Here is a tiny trained network, its code and every weight. The questions are about switching its units off for an input and a class, where a switched-off unit gives its printed mean instead of its output.

import numpy as np


def w(rows, s, z=0):
    codes = np.array(rows[::2]) - 128.0
    scale = np.full(codes.shape[1], s)
    scale[-1] = z or s
    return codes * scale


def norm(h):
    return h / np.sqrt((h * h).mean(-1, keepdims=True) + 1e-5)


def f(y):
    return np.maximum(y, 0)


def log_softmax(a):
    a = a - a.max(-1, keepdims=True)
    return a - np.log(np.exp(a).sum(-1, keepdims=True))


def net(x, mask):
    res = np.array(x, float).reshape(1, 5) / 4 @ E
    u = 0
    for l in range(2):
        y = f(norm(res) @ A[l][:, :-1].T + A[l][:, -1])
        res = res + np.where(mask[u : u + 12], y, B[l][:, -1]) @ B[l][:, :-1]
        u += 12
    return log_softmax(norm(res)[-1] @ U[:, :-1].T + U[:, -1])


A, B = {}, {}
E = w([
[59,188,171,117,59],'x0',
[130,129,131,127,130],'x1',
[219,197,64,84,94],'x2',
[125,131,123,133,128],'x3',
[191,76,127,167,3],'x4',
],0.0042)
A[0] = w([
[1,13,109,164,123,243],'L0N0',
[81,183,141,48,227,252],'L0N1',
[51,202,185,68,49,201],'L0N2',
[174,174,95,42,105,162],'L0N3',
[68,141,157,139,180,108],'L0N4',
[195,68,85,165,199,42],'L0N5',
[186,189,114,59,106,176],'L0N6',
[143,61,125,158,40,180],'L0N7',
[137,196,132,73,160,26],'L0N8',
[112,147,178,170,102,34],'L0N9',
[144,93,95,101,157,181],'L0N10',
[111,82,179,214,114,173],'L0N11',
],0.0052,0.0034)
B[0] = w([
[189,103,181,147,190,255],'L0N0',
[183,197,129,24,173,249],'L0N1',
[3,193,157,164,73,231],'L0N2',
[102,188,66,120,143,196],'L0N3',
[195,112,178,80,59,176],'L0N4',
[47,175,160,154,107,164],'L0N5',
[82,148,80,102,174,201],'L0N6',
[122,97,41,206,112,214],'L0N7',
[107,192,66,119,139,145],'L0N8',
[90,92,177,121,118,136],'L0N9',
[46,83,107,147,207,171],'L0N10',
[178,137,102,141,176,199],'L0N11',
],0.005,0.0053)
A[1] = w([
[159,82,77,115,168,171],'L1N0',
[80,135,223,151,186,122],'L1N1',
[140,167,150,158,122,139],'L1N2',
[90,34,165,182,88,73],'L1N3',
[131,125,48,99,87,135],'L1N4',
[133,156,103,130,68,2],'L1N5',
[43,114,98,121,133,98],'L1N6',
[122,127,137,225,30,155],'L1N7',
[149,148,88,53,89,229],'L1N8',
[119,166,254,24,165,46],'L1N9',
[160,97,30,159,84,71],'L1N10',
[180,102,130,77,183,21],'L1N11',
],0.0077,0.0033)
B[1] = w([
[223,91,98,93,91,214],'L1N0',
[130,133,186,57,67,232],'L1N1',
[111,160,159,125,109,157],'L1N2',
[92,196,135,184,255,187],'L1N3',
[133,87,129,160,68,201],'L1N4',
[105,122,110,163,109,147],'L1N5',
[199,126,114,104,117,155],'L1N6',
[88,130,135,162,216,226],'L1N7',
[102,95,101,184,123,230],'L1N8',
[163,77,149,148,50,253],'L1N9',
[122,111,203,79,71,211],'L1N10',
[92,114,102,100,178,160],'L1N11',
],0.0071,0.0048)
U = w([
[202,55,176,16,195,126],'0',
[136,153,238,69,27,200],'1',
[210,49,125,206,198,140],'2',
[31,136,188,205,185,142],'3',
[191,154,12,65,184,249],'4',
[54,241,91,46,90,84],'5',
[184,22,59,134,9,51],'6',
[52,155,73,219,28,30],'7',
],0.013,0.0012)

Each question gives the input, the list of numbers given to net, and the class t.
The units are the neurons (one row each of A and B). Each row of codes is followed by its name. A weight is (code - 128) times the scale printed after its matrix; where a second scale follows, it is the last column's (A, B and U).
mask holds one flag per neuron, layer by layer. A switched-off neuron (its flag False) gives its mean, the last column of its row in B, instead of its output. The means were averaged over made-up inputs and are rounded, as every weight is.
A unit's drop is (log p(t) with every unit on - log p(t) with that unit switched off) / (log p(t) with every unit on - log p(t) with every unit switched off).
The circuit of an input: a set's keep is (log p(t) with only the set's units on - log p(t) with every unit switched off) / (log p(t) with every unit on - log p(t) with every unit switched off). Starting from the 12 units with the biggest drops (on a tie, the unit counted first), units are removed one at a time, each time the one whose removal leaves the highest keep (on an exact tie, the one counted first), for as long as the keep stays at least 0.8.
units of the circuit, in order: the units of the circuit, biggest drop first
k most important neurons: the k neurons with the biggest drops, biggest first
k most important neurons of layer l: the k neurons of layer l with the biggest drops, biggest first
drop of u: that unit's drop, to one decimal
input [-4,5,-2,-7,8], class 2: units of the circuit, in order : [L1N3, L0N1]
input [1,4,-1,-7,6], class 3: units of the circuit, in order : [L1N7]
input [4,0,0,-3,-8], class 1: units of the circuit, in order : [L1N9, L0N4]
input [-2,7,-1,-7,4], class 2: units of the circuit, in order : [L0N1, L0N2, L1N3]
input [3,0,7,2,8], class 7: units of the circuit, in order : [L1N7, L1N0, L0N1]
input [-6,-4,0,4,7], class 2: units of the circuit, in order : [L1N7, L1N9, L0N5]
input [-4,3,0,1,0], class 0: 4 most important neurons of layer 0 : [L0N2, L0N5, L0N10, L0N7]
input [0,3,-6,7,1], class 2: 2 most important neurons : [L0N1, L0N0]
input [0,0,-1,4,-4], class 0: 3 most important neurons of layer 1 : [L1N11, L1N10, L1N4]
input [1,-2,5,-8,6], class 7: 2 most important neurons of layer 1 : [L1N7, L1N9]
input [-8,5,2,4,1], class 6: 2 most important neurons : [L0N0, L0N1]
input [-5,-6,7,-8,1], class 6: 2 most important neurons of layer 0 : [L0N1, L0N0]
input [-4,-2,-1,3,-1], class 0: 2 most important neurons of layer 0 : [L0N2, L0N10]
input [6,-1,2,-1,2], class 7: most important neuron of layer 0 : [L0N0]
input [4,-6,-2,6,-5], class 1: drop of L1N9 : 0.1
input [-3,3,-4,0,6], class 2: drop of L0N2 : 0.2
input [7,8,2,2,8], class 7: drop of L0N0 : 0.2
